Below is a small trained network, with its code and all its weights. Each question gives an input and a target symbol and asks what happens when units are switched off, that is, made to give their printed mean instead of their output.

import numpy as np


def w(rows, s, z=0):
    codes = np.array(rows[::2]) - 128.0
    scale = np.full(codes.shape[1], s)
    scale[-1] = z or s
    return codes * scale


def f(y):
    return y / 2 * (1 + np.tanh(0.7978845608 * (y + 0.044715 * y**3)))


def softmax(a):
    e = np.exp(a - a.max(-1, keepdims=True))
    return e / e.sum(-1, keepdims=True)


def log_softmax(a):
    a = a - a.max(-1, keepdims=True)
    return a - np.log(np.exp(a).sum(-1, keepdims=True))


def net(x, mask):
    ids = ['ΓΔΠΦΩβεζηθμτ'.index(c) for c in x.split()]
    T = len(ids)
    res = E[ids] + P[:T]
    u = 0
    for l in range(2):
        r = res
        for j in range(2):
            rows = slice(3 * j, 3 * j + 3)
            q, k, v = (r @ M[l][rows].T for M in (Q, K, V))
            z = softmax(np.where(np.tri(T) > 0, q @ k.T / 3**0.5, -1e9)) @ v
            o = O[l][rows]
            res = res + np.where(mask[u + j], z, o[:, -1]) @ o[:, :-1]
        u += 2
        y = f(res @ A[l][:, :-1].T + A[l][:, -1])
        res = res + np.where(mask[u : u + 12], y, B[l][:, -1]) @ B[l][:, :-1]
        u += 12
    return log_softmax(res[-1] @ U[:, :-1].T + U[:, -1])


Q, K, V, O, A, B = {}, {}, {}, {}, {}, {}
E = w([
[141,138,112,49,135],'Γ',
[129,197,119,132,156],'Δ',
[178,108,165,112,139],'Π',
[129,97,128,97,164],'Φ',
[111,161,170,100,161],'Ω',
[167,139,188,118,167],'β',
[67,172,166,91,157],'ε',
[134,126,164,127,197],'ζ',
[97,226,131,83,102],'η',
[118,193,152,87,155],'θ',
[224,65,2,137,183],'μ',
[202,127,134,129,142],'τ',
],0.022)
P = w([
[147,96,248,147,115],'0',
[142,117,82,157,124],'1',
[140,123,78,143,133],'2',
[140,101,72,121,140],'3',
[120,115,85,121,156],'4',
[129,123,92,121,168],'5',
],0.016)
Q[0] = w([
[119,141,104,89,62],'0.h0',
[105,119,134,150,67],'0.h0',
[172,65,216,105,158],'0.h0',
[11,44,107,159,61],'0.h1',
[202,95,142,135,234],'0.h1',
[93,149,158,67,255],'0.h1',
],0.0088)
K[0] = w([
[212,195,68,224,159],'0.h0',
[110,116,46,196,84],'0.h0',
[106,53,171,178,135],'0.h0',
[255,180,38,126,92],'0.h1',
[82,87,203,89,50],'0.h1',
[140,153,200,91,86],'0.h1',
],0.0087)
V[0] = w([
[254,94,110,110,140],'0.h0',
[104,184,140,192,120],'0.h0',
[65,65,69,155,132],'0.h0',
[183,223,131,39,56],'0.h1',
[139,174,61,182,148],'0.h1',
[66,33,94,21,91],'0.h1',
],0.0084)
O[0] = w([
[98,248,154,194,171,174],'0.h0',
[81,115,131,138,206,108],'0.h0',
[91,76,165,129,82,25],'0.h0',
[125,221,26,125,119,150],'0.h1',
[174,127,123,242,154,1],'0.h1',
[142,94,123,93,1,54],'0.h1',
],0.0071,0.0072)
A[0] = w([
[171,108,64,194,93,166],'0.n0',
[206,172,159,129,148,196],'0.n1',
[139,166,108,119,56,250],'0.n2',
[6,122,157,152,179,117],'0.n3',
[151,66,77,118,144,219],'0.n4',
[98,115,210,88,113,111],'0.n5',
[145,156,161,87,104,4],'0.n6',
[217,135,194,117,180,105],'0.n7',
[128,136,72,46,92,218],'0.n8',
[115,150,42,124,123,149],'0.n9',
[156,144,135,170,148,162],'0.n10',
[51,99,88,128,140,65],'0.n11',
],0.012,0.0034)
B[0] = w([
[94,122,166,83,91,149],'0.n0',
[52,119,103,102,155,242],'0.n1',
[136,57,94,94,254,161],'0.n2',
[168,99,96,131,146,187],'0.n3',
[95,204,141,140,139,173],'0.n4',
[135,110,122,96,138,163],'0.n5',
[111,99,81,123,119,143],'0.n6',
[48,158,151,129,83,242],'0.n7',
[108,135,168,184,195,254],'0.n8',
[115,114,196,108,111,223],'0.n9',
[112,95,229,72,151,165],'0.n10',
[128,169,140,149,116,133],'0.n11',
],0.0075,0.0093)
Q[1] = w([
[88,171,135,1,221],'1.h0',
[22,120,187,29,209],'1.h0',
[136,39,204,131,40],'1.h0',
[83,204,189,99,116],'1.h1',
[72,49,142,137,252],'1.h1',
[217,31,195,78,47],'1.h1',
],0.0079)
K[1] = w([
[65,103,131,89,135],'1.h0',
[96,89,245,93,75],'1.h0',
[169,155,135,179,124],'1.h0',
[39,140,195,126,124],'1.h1',
[61,172,175,189,72],'1.h1',
[187,130,123,107,78],'1.h1',
],0.011)
V[1] = w([
[111,51,173,86,80],'1.h0',
[170,53,86,2,227],'1.h0',
[111,202,44,182,197],'1.h0',
[205,25,176,217,173],'1.h1',
[97,113,26,7,39],'1.h1',
[255,176,65,247,212],'1.h1',
],0.0085)
O[1] = w([
[186,200,85,91,208,162],'1.h0',
[34,157,122,2,60,178],'1.h0',
[105,19,75,159,38,96],'1.h0',
[159,132,172,27,156,64],'1.h1',
[136,238,142,187,54,87],'1.h1',
[153,107,156,97,69,3],'1.h1',
],0.0084,0.025)
A[1] = w([
[157,164,128,29,110,82],'1.n0',
[178,60,179,160,142,169],'1.n1',
[53,163,244,138,87,254],'1.n2',
[122,174,141,65,217,185],'1.n3',
[118,116,240,142,139,88],'1.n4',
[198,180,150,40,118,186],'1.n5',
[142,187,24,139,107,164],'1.n6',
[171,114,62,127,145,114],'1.n7',
[173,95,73,195,115,112],'1.n8',
[54,37,95,113,19,108],'1.n9',
[196,70,77,91,89,41],'1.n10',
[1,69,87,70,144,151],'1.n11',
],0.0096,0.003)
B[1] = w([
[203,159,99,254,103,161],'1.n0',
[23,144,89,68,98,132],'1.n1',
[116,166,7,175,204,150],'1.n2',
[119,59,58,95,90,252],'1.n3',
[144,177,61,182,151,131],'1.n4',
[183,130,86,211,198,159],'1.n5',
[88,125,122,111,121,154],'1.n6',
[100,222,167,216,129,134],'1.n7',
[202,184,72,43,160,130],'1.n8',
[8,103,166,129,229,159],'1.n9',
[149,105,193,211,158,127],'1.n10',
[218,103,117,168,34,219],'1.n11',
],0.0063,0.045)
U = w([
[133,140,65,98,49,53],'Γ',
[168,70,131,173,140,199],'Δ',
[56,201,137,104,210,3],'Π',
[174,210,126,110,192,187],'Φ',
[77,205,102,2,122,189],'Ω',
[105,122,51,139,163,197],'β',
[211,162,78,170,118,30],'ε',
[135,100,56,86,154,121],'ζ',
[46,133,118,55,144,61],'η',
[112,204,123,200,108,131],'θ',
[124,111,146,69,233,125],'μ',
[202,125,122,240,188,7],'τ',
],0.0067,0.0048)

Each question gives the input, a string of symbols that net reads in full, and the target symbol t.
The units are the heads (3 rows each of Q, K, V and O) and the neurons (one row each of A and B). Each row of codes is followed by its name. A weight is (code - 128) times the scale printed after its matrix; where a second scale follows, it is the last column's (O, A, B and U).
mask holds one flag per unit, layer by layer, with each layer's heads first. A switched-off unit (its flag False) gives its mean, the last column of its rows in O or B, instead of its output. The means were averaged over made-up inputs and are rounded, as every weight is.
A unit's drop is (log p(t) with every unit on - log p(t) with that unit switched off) / (log p(t) with every unit on - log p(t) with every unit switched off).
The circuit of an input: a set's keep is (log p(t) with only the set's units on - log p(t) with every unit switched off) / (log p(t) with every unit on - log p(t) with every unit switched off). Starting from the 12 units with the biggest drops (on a tie, the unit counted first), units are removed one at a time, each time the one whose removal leaves the highest keep (on an exact tie, the one counted first), for as long as the keep stays at least 0.8.
units of the circuit, in order: the units of the circuit, biggest drop first
top k neurons: the k neurons with the biggest drops, biggest first
heads that matter: for each layer, one digit per head in row order, 1 if its drop is at least 0.15 and else 0, layers parted by /
input θ μ τ β ε, target θ: top 3 neurons -> (1.n3, 0.n7, 0.n1)
input Φ ζ θ Ω, target Φ: units of the circuit, in order -> (1.h0, 0.h1, 1.n0)
input ζ β Γ Ω, target ζ: heads that matter -> 01 / 01
input Π τ μ ζ Ω, target Π: units of the circuit, in order -> (0.n7, 1.n11, 1.h0)
input μ β ζ Ω Ω, target μ: heads that matter -> 11 / 11
input η Φ Π Δ ε η, target η: heads that matter -> 01 / 11
input ζ η ζ η β, target ζ: units of the circuit, in order -> (0.n7, 1.n3, 1.h1, 1.n11)
input ζ β Γ Δ, target ζ: units of the circuit, in order -> (1.h1)
input Φ Γ Φ, target Φ: heads that matter -> 01 / 11
input Δ θ θ, target Δ: units of the circuit, in order -> (1.h0, 0.h1, 1.h1)
input Δ ζ Π Ω μ, target Δ: units of the circuit, in order -> (1.h0, 0.h1, 1.n11, 1.h1)
input Π β Δ τ, target Π: heads that matter -> 00 / 11
input Γ Ω τ μ η, target Γ: top 3 neurons -> (1.n11, 0.n2, 0.n7)
input Ω Γ Π ζ Δ, target Ω: heads that matter -> 00 / 01
input Γ η β ε Γ, target Γ: units of the circuit, in order -> (1.n11, 1.h0, 0.h1, 0.n2)
input ε ζ τ, target ε: heads that matter -> 11 / 11
input Φ θ ζ, target Φ: heads that matter -> 01 / 11
input ζ Φ ζ, target ζ: top 3 neurons -> (0.n7, 1.n3, 0.n3)
input τ Ω θ, target τ: top 2 neurons -> (0.n7, 0.n1)
input Ω ε β η, target Ω: top 2 neurons -> (0.n7, 0.n5)
input τ θ Δ β Φ ζ, target τ: top 4 neurons -> (0.n7, 0.n1, 1.n3, 0.n8)
input η τ ζ θ, target η: top neuron -> (1.n9)
input η Π Ω Π τ, target η: top 3 neurons -> (1.n9, 0.n2, 1.n0)
input Δ ζ β Δ ζ, target Δ: heads that matter -> 01 / 10
input η θ Φ Ω Γ, target η: top 3 neurons -> (1.n9, 0.n2, 1.n0)
input Ω τ β μ θ, target Ω: top 3 neurons -> (0.n7, 0.n2, 1.n5)
